(in the rows, 128 means zero)
Each row is followed by its class.
[131 118 101 196 185 124 123 137 119 146 181  96 130 176 171  32 103 131
 210 121 129  77 156 107  92 103 150 121 175 168 145 122 126 128 151  67
  55 186 122 139 128] => z949
[ 72 139 127 112 154 115 152 130 178 117 118 149 138 134 163  82 110 111
 122 144 108 115 103 116 166 141 136  97 138 147 126 111 151  81 181 118
 115 140 128 125 105] => z456
[136 116 157 111 123 111 123 121 123 143 112 127 107 139 152 122 119 105
 107 131 135 131 107 116 125 140 125 134 119 129 141 135 117 144 105 101
 165 105 113 123 110] => z949
[121 142 137 130 116  98 136 111 127 133 108 141 139 126 160 134  83 126
 131 103 129 139  89 123 125 127 117 110 154 137  98 137 129 124 101  90
 122 113 124 125 144] => z625
[122 140 131 139 125 139 135 109 113 128 155  98 158 138 146 122  95 116
 129  94 128 166 158 111 126 116 122 131 114 115 113 145 118 117 125 142
 139 128 149 149 146] => z949
[149 135 130 101  85 121 126 124 130 129 112 129  90 122 138 148 124 128
 122  92 126 126  91 147 132 139 124 125 130 137 119 120 111 135 133  82
 155  94 101 121 139] => z356
[107 123 114 120 145 139 136 119 134 119 151 103 143 158 138 112 109 122
 135 135 138 148 159 105 124 134 112 127 111 124 139 116 141 107 131 157
 134 115 180 157 129] => z953
[142 130 141 121 116 108 138 118 120 134  98 143 110 103 144 140 119 129
 143  93 120 122 121 116 122 137 147 127 116 141 115 124 101 153 113 107
 126 132 121 140 153] => z72
[110 119 122 134 127 142 150 129 131 137 161 120 131 149 148  95 124 123
 146 107 120 149 138 113 138 118 117 119 140 121 142 129 123 117 131 153
 102 139 139 155 142] => z106
[123 146 160  99 135 156 131 113 131 132 111 149 102 131 183 143 123 138
 107 133 116 132 131  82 120 132 131 137 113 140 136 105 126 109 131 108
 145 152 132 107 132] => z210
[170 117 119 153 120 117 140 176 153 121 134 181 140 118  44 118 127 153
 143 180 148  94  97 119  90 169 123 155 184 145 103 179 130 149  96 148
 112 127  89 158 168] => z625
[136 135 125 123 154 120 139 125 141 117 111 160 121 127 132  98 145 137
 132 179 115 127 131 140 131 155 134 133 138 132 144 125 153 109 141 116
  97 142  59 136 115] => z456
[107 141 122  73 144 135  62 101 111  95  56 145 148 159  85 156 131 127
  79 117 111 140 183 141  77  96 175 144 100 138  70 102 138 132  97 125
 121 148 117  98  93] => z106
[ 92 152 129 109 153 109 145 116 127 109  73 126 121 149 114 132 137 109
 117 119 122 160 139 115 131 101 144 136 116 125 139 103 123 101 122 155
 118 151 118 131 107] => z356
[120 110 123 135 163  93 155 145 150 132 146 171 123 145 113  85 177 153
 146 188  97  67 137 123 125 152 151 124 156 152 132 138 126 125 144 113
 121 155 104 135 104] => z456
[112 145 136  94 104 139 115 134 133 138 109 118 116 133 120 121 135  78
  95  74 136 126 100 142 167 132 142 131 142 120 114 101 138 126 157  90
 149 120 136  86 102] => z298
[156 159 112 128 129  88 109  94 130 136   4 125 137 107 131 141  72 121
 162 127 136 131 126 174 178 188 125 100 137 144  95 106 160 132 127 112
 124  93  84 192  98] => z356
[161 150 174  70 187  78 166 137 119 198 104  52 112 125 215 186  71 101
 146 140  79 133 105 168 119 201  70 126 104 146 139 105 145 121 142 106
 147 105 106  85 118] => z356
[103 107 119 115 126 118 130 123 131 119 126 106 124 149 119 114 136 115
 117 139 135 132 164 121 109 109 118 133 116 126 143 101 141  98 136 181
 131 124 142 142 121] => z456
[149 143 126 107 126 109 134 102 110 126  78 139 106 128 136  96 144 126
 132 105 118 127 123 140 145 144 142 117 121 121 136 127 115 159 143  89
 141 117  81 141 131] => z106
[119 146 120 118 143 145 129 118 133  98 124 100 125 138 113 116  97 128
 139  94 130 153 169 124  91 126 133 140 132 133 115 109 120  92 117 150
 117 144 182 161 157] => z625
[126 135 129  84 126 147  96  90 134 113 122 116 100 136  69  96 137 130
 101 126 158 136 149 134 154 140 133 163  88 113 129 129 120 105 142 133
 145 155 144 124  87] => z949
[115 109 112 104  96 131 145 132 123 132  73 165 117 118 125 147 131  98
 124 166 131 141 105 106 131 149 147 101 140 135 126 107 149 118 120 124
 130 120  88 111 117] => z953
[145 127 107 133 119 109 163 132 129 131 154 137 126 145 129 126 122 129
 130 177  91 121 126 118 127 136 125 102 157 134 141 130 107 118 178  89
 119 120 100 112  97] => z106
[122 138 137  97 125 107 121 109 127 124  99 144 124 140 119 128 135 124
 117 131 127 140 115 131 137 141 135 134 129 128 112 125 139 114 124 106
 135 123 112 123 116] => z298
[101 122 113 108 168  89 137  93 101  82  66  98  57 165 146 162 119  99
 129 105 120 139 132 166 103 107 138 102 122 177 139  51 119 145 158 103
 102 148 226 152 123] => z625
[114 128 111 191  94  99 120 142 147 170 129 150 124 149 110 144  92 170
 131 174 132 138 102 118 103 140 117 103 208 135  85 103 120 111 143  98
 104 173 169 168 143] => z210
[119 120 114 163 143  88 158 156 182 155 136 175 135 111 104 146 121 147
  76 184 158 124  77 112 166 164 137  95 134 152  62 168 149 126 166 100
 181 179 177 133 130] => z210
[ 95 141 140 131 123  48 134  90 119 121 148  88 140 158 158 114 123 111
 125 102 104 129 155 133 135  92 128 127  85 136 139 145 134 117 182 144
 146  95 110 106 106] => z298
[ 77 138 136 145 123 132 117 121 134 106 126 126 149 116 135 127 105 139
 132 101 141 132 121 113 142 110 134 116 120 130 116 124 135 116 145 161
 141 140 164 147 139] => z945
[103 142 134 111 134 141 116 124 119 115 109 124 138 105  94 135 119 117
 109  91 144 137 165 104 118 129 133 159 101 135 132 115 132 115 114 171
 154 143 134 149 127] => z456
[103 128 136 136 131 134 120  96 110 110 140 140 126 100 116 105 122 138
 115  91 135 128 145 125 142  83 126 130 115 108 141 119 112 116 156 157
 117 156 156 128 122] => z625
[149 146 103 139 120 143 126 151 144 108 148 143 119  93  92 146 117 140
 139 179 118 139 127 143 128 139 140 142 135 122 143 117 128 107 194 113
 106 113 127 128 105] => z72
[ 39 175 118 123 169 132 113 122 147  80  91 222 116 120 102 127 159 213
 112 197 126  63  93 121 114 123 193 146 180 154 105  88 111  95 170  50
 114 161 129 170 142] => z625
[129 124 137  87 119 105 122 109 129 144  90 121 111 131 147 121 113 112
 136 112 131 146 112 141 153 137 114 103 127 122 113 112 125 137 125 125
 140 120  95 133 131] => z298
[122 144 154 119 155  90 143 110 131  97 145 173 132 143 109 116 161 140
 134 162 119 117 135 117 130 146 141 143 124 131 138 151 131 109 163 103
 151 135  88 139  84] => z949
[151 148 112 145 144 131 129 126 134 115 122 157 140 133 107 117 120 147
 144 170 114 121 138 120 129 148 139 125 155 134 114 140 125 120 161 100
 115 142 105 142 107] => z625
[151 144 100 129 118 134 149 139 143 131 127 123 145 147 105 131 128 122
 176 167 111 126 124 112 156 151 127 110 157 130 121 149 127 132 158 122
 100 119  88 119 107] => z356
[125 129 129 112 126 116 146 128 136 119 137 135 138 120 111 141 126 127
 136  88 136 163 173 117 121 118 137 140  96 123  96 133 131 131 105 193
 147 146 134 142 134] => z945
[119 192 149 145 171  63 137  80 119  98  83 145 122  37 174  59 105 168
 166  89  85  84 144  85 164 103 188 146  48 159 107 178  85 116 213 143
 156 146  71 128 186] => z72
[121 148 114 122 133 138 120 118 122 118 159 104 151 134 122 126 113 132
 151 103 128 162 168 124 132 118 130 133 131 123 110 115 120 115 130 128
 124 118 153 150 120] => z72
[149 134 125  95 104  66 131  90 103 126 124 151  93 132 145 109 155 115
 141  70  89 159 155 137 131 114 151 135 104 145 102 126 119 120 138  93
 150 100 115 102  92] => z206
[141 124 131 131 136 113 143 125 125 121 137 148 128 121 125 105 149 146
 147 158 115 110 118 127 129 146 132 111 160 138 142 141 134 111 149  89
 128 117 101 111 105] => z625
[133 100 122  97 114 101 133 124  95 150 125 128 156 138  81 119 137  88
  97 120 109 161 122 108 137 128 114 131 117 119 129 140 134 120  83 136
 158  80 192  72  60] => z953
[127 150 113 158 113 111 144 113  99 135 123 132 133 121 156  96 122 113
 145 121 109 163 165 127 157  98 132 146 109 116 144 137 144 125 153 192
 118 114  53 130 127] => z953
[130 138  89 147  97  89 145 133 146 133  92 159 156 163 118 155 104 155
 145 163 116 131  67 119 151 120 102  72 162 134  84 125 104 123 186 103
 110 126  93 158 128] => z953
[134 143 116 130 142 177 144 119 100  65 165  97 115 105 132 129 131 109
 174  84 106 157 158 135 160 128 150 130 113 153 148 145 111 110 122 147
 122 124 167 154 130] => z945
[183 164 128 121 167 134 128 120 122 101 106 131 137 136  92 107 130 120
 166 148 101 146 150 119 157 156 118 117 134 128 142 148 115 122 151 120
 137 141 109 142  78] => z210
[110 140 145 124 144 137 117 117 121  98 122 122 107 142 108 111 140 133
 134  96 139 143 166 115 104 114 128 149 111 127 153 114 129 112 111 172
 166 152 187 163 136] => z210
[125 122 126 102  95 122 117 104 121 150 119 121 112 128 136 123 135 115
 114 114 131 134 133 132 156 132 132 132 130 127 102 121 126 128 113 123
 119 121 120 104 116] => z206
[ 88 148 140 107 147 161 116 120 122  85 119 136 140 135 122 141 124 128
 116  97 141 137 151  96 116  92 137 142 115 122 123 118 121 100 103 163
 155 147 158 154 136] => z106
[145 125 123 114 109 141 142 140 121 137 159 106 125 158 140 135 122  86
 108 121 119 165 118 140 144 161 101 125 158 136 128 121 130 139 124 104
 135  93 136 128 114] => z206
[142 132 145 123  95 124 130 116 120 103 117 147 135  96 162 129 120  95
 123 102 114 138 101 155 173 128 141 106 130 121  97 153 150 113 122 125
 151  92  87 100 113] => z945
[ 56 163 135  89 137  87 163 128 121 123 119  75 119 158 160 144 119 102
 156  92 124 143 109 132 131 102 113 113 107 140 139 114 132  86 127 158
 182 133 100 104 134] => z953
[106 129 122 123 129 151 118 119 132 120 127 118 115 146 135 119 130 137
 139 135 147 133 143 124 128 109 120 130 128 115 132 110 133 116 124 161
 127 136 170 165 153] => z210
[115 101  95  84 172 205 118 140 155 123 203 128 188 163 111  13 111 153
 151  97 146  90 150 110 119 116 109 120 149 142 112 124 146  52 112 115
 103 160 116 122 124] => z356
[120 143 124 103 153 139 125 127 133 124 131 126 159 142 138 110  99 121
 127 105 119 157 147 133 122 123 125 144  92 126 110 130 132 108 115 141
 137 127 119 150 126] => z72
[ 85 167 153 126 141 113 111 111 171 142  98 139 153 168 117  92 128 142
 111 181 118 117 128 117 150 177 145 128 148 121 108 128 174 109 184 116
 103 183  94  87 100] => z298
[162 139 127 107 118  97 144 101 122 128  81 131  88 130 136 115 132  93
 129 117 119 133 151 123 148 135 142 122  94 134 141 127 125 141 144 119
 166 123 102 115  92] => z210
[155 107 132 114 130 113 131 124 140 124 135 128 123 132 138  62 112 120
 125 102 159 118 155  76 127 113 103 150 100 140 129 149 116  97  91 175
 188 107  89 169 134] => z456
[103 144 157  96 106  95 183 153 145 102  93  99 110 137 110 158 142  87
 120  70 140 163 118  92 103 128 137 104 137 128 137 121  87 108 109 156
 203 139  94 148 176] => z298
[126 135 124 173 106 100 120 128 153 174 170 107 196 147 172  58  99 118
 111  98 115 116 159  88 150 162 157 127 129 166 101 193 147 131 108  73
 151  83  83 103  94] => z206
[122 124 149 126 154 100  89 111 149 141 123 107 121 119 129  96 107 129
 110 139 147 108 127 101 149 147 123 144 114 146 146 138 130 113 105 103
 139 113 148 125  69] => z456
[132 126 112 128 122  54 127  77  97 155  90 155 117  44 171  71 200 166
 160  96 151  88 108 125 203  78 178 114  60  95 120 184 136 168 174  89
 157  72  71 101 150] => z106
[109 141 146 143 126 134 112 146 137 116 125 148 132 119 121 136 143 145
 135 146 127 130 113 147 114 135 150 134 152 121 129 144 149 111 110 122
 130 141  87 129 145] => z298
[146 128 129 105 107  87 103 120 141 140  90 147 104 120 108 122 122 121
 108  98 148 114 125 151 144 102 116 138  76 133 128 132 143 158 144 153
 169 117  94 100  89] => z210
[118 138 138  85 172 102 133 119 143  91 112 154 116 102 117  92 130 127
 130 111 139 126 141 130 147 115 130 122  90 147 127 105 140 110 197 156
 157 158  83 120 107] => z72
[215 127  83 209 183 145 144 126 160  76 127 176 170 112 161  19 109 202
 143 164  85  62 195 161 105 125 170 120 125 149 178 147 134 140 162  77
  53  94 117 168 126] => z949
[104 109  82 187 132  56 165 137 154 147 174 150 119 155 102 109 133 157
 133 195 119 101  98 104 151  75 126 106 160 137 124 140  98 105 166 114
 111 137 228 134  88] => z210
[118 136 124  95 113 103 134 125 136 145 109 128 124 122 134 142 132 131
 130 109 121 124 120 131 141 156 147 127 109 144 106 139 118 138 105 103
 153  96  98 131 131] => z953
[157 143 169 145 122  97 127 107 111  88 153 201 102  82  85  91 187 118
 137  34 130 185 138  52 138  69 146 162  78 103 198 159  94 116 183 127
 134 141 114 128  75] => z210
[ 90 138 123  96  82  80 163 140 139  99  57 133 143 115  34 163 179 123
 134  92 153 143 114 129 153 125 136  70 149 118  99 124 118 147 126 195
 191 136  97 121 146] => z953
[ 99 163 100 123 131  84 123  93 136  96  79 136 135 147  85 132  91 115
 184 160 101 167 122 130 154 135 143 113 130 139  84 132 122  94 161 144
  79 150 135 165  99] => z72
[ 85 148 130 144 160 145 114  85 111 107 159 102 116 110 173  62  97 137
 141 111 141 127 177 107 136  84 133 134 120 111 160 100 112  91 159 146
 123 137 156 177 157] => z210
[104 154 120 128 145  99 147  99 125 124 108 191 121 138 183  95 121 173
 130 136 127 134 136  92 153  88 127 116 139 126  86  95 118 123 170 132
 174 151 116 169 162] => z298
[117 116 108 136 138 138 121 115 135  87 141 100 125 156 105 118 133 123
 124 115 123 138 171 115 103  87 149 120  91 120 117 141 114 118 140 163
 143 153 209 130 141] => z356
[131 133 136 104 140 105 133 111 151  93  80 174 126 138 122  90 145 159
 157 173 104  97 130 139 130 159 146 113 135 143 124 121 139 120 157 139
 105 134  52 144 117] => z945
[110 125 144 109  97  90 129 121 121 141 130 161 114 142 114 137 166 121
 107 108 124 149 103 132 122 125 121 135 146 118 111 114 145 126 141 110
 126 137 110 101 114] => z456
[ 66 135 114 118 112 120 137 122 157  95 120 115 142 150 120 141 116 119
 110 105 149 149 120 137 134 101 120 104 121 124 105 112 139 113 150 172
 126 138 176 144 157] => z206
[141 134 151 118 185 129 124 141 125  99 141 171  99 108 150 111 157 141
 111 108 125 108 160 128 128 120 142 160  95 145 158 106 123 121 152 129
 189 125 112 161 101] => z953
[175 154 127  81 102 125 151 118 134 124  93 146 164 108 139 128 117 133
 164  81 142 184 108 152 146 154 103 113 101 119 102 165 181  83 104 117
 163  95  35 107 126] => z949
[144 124 146 112 136 116 122 103 114  93  90 159  90  91 129 152 160 151
 109 116 136 129 105 130 139 128 145 128  84 139 136 142 114 145 120 111
 139 134 114 129 147] => z953
[ 92 147 130 112 123 146 137 153 141 142 146  98 156 154 119 129 123 123
 157  74 132 147 135 113 127 138 123 113 178 144 107 113 118 114  92 131
 131 126 146 161 149] => z210
[109 144 168 138 148 126 172 170 132 100 172 160 160 146 132 147 100  97
 175  86 115 152 109 130  88 149  98 125 192 136 151 141 139 121  65 154
 113 139  76 188 151] => z106
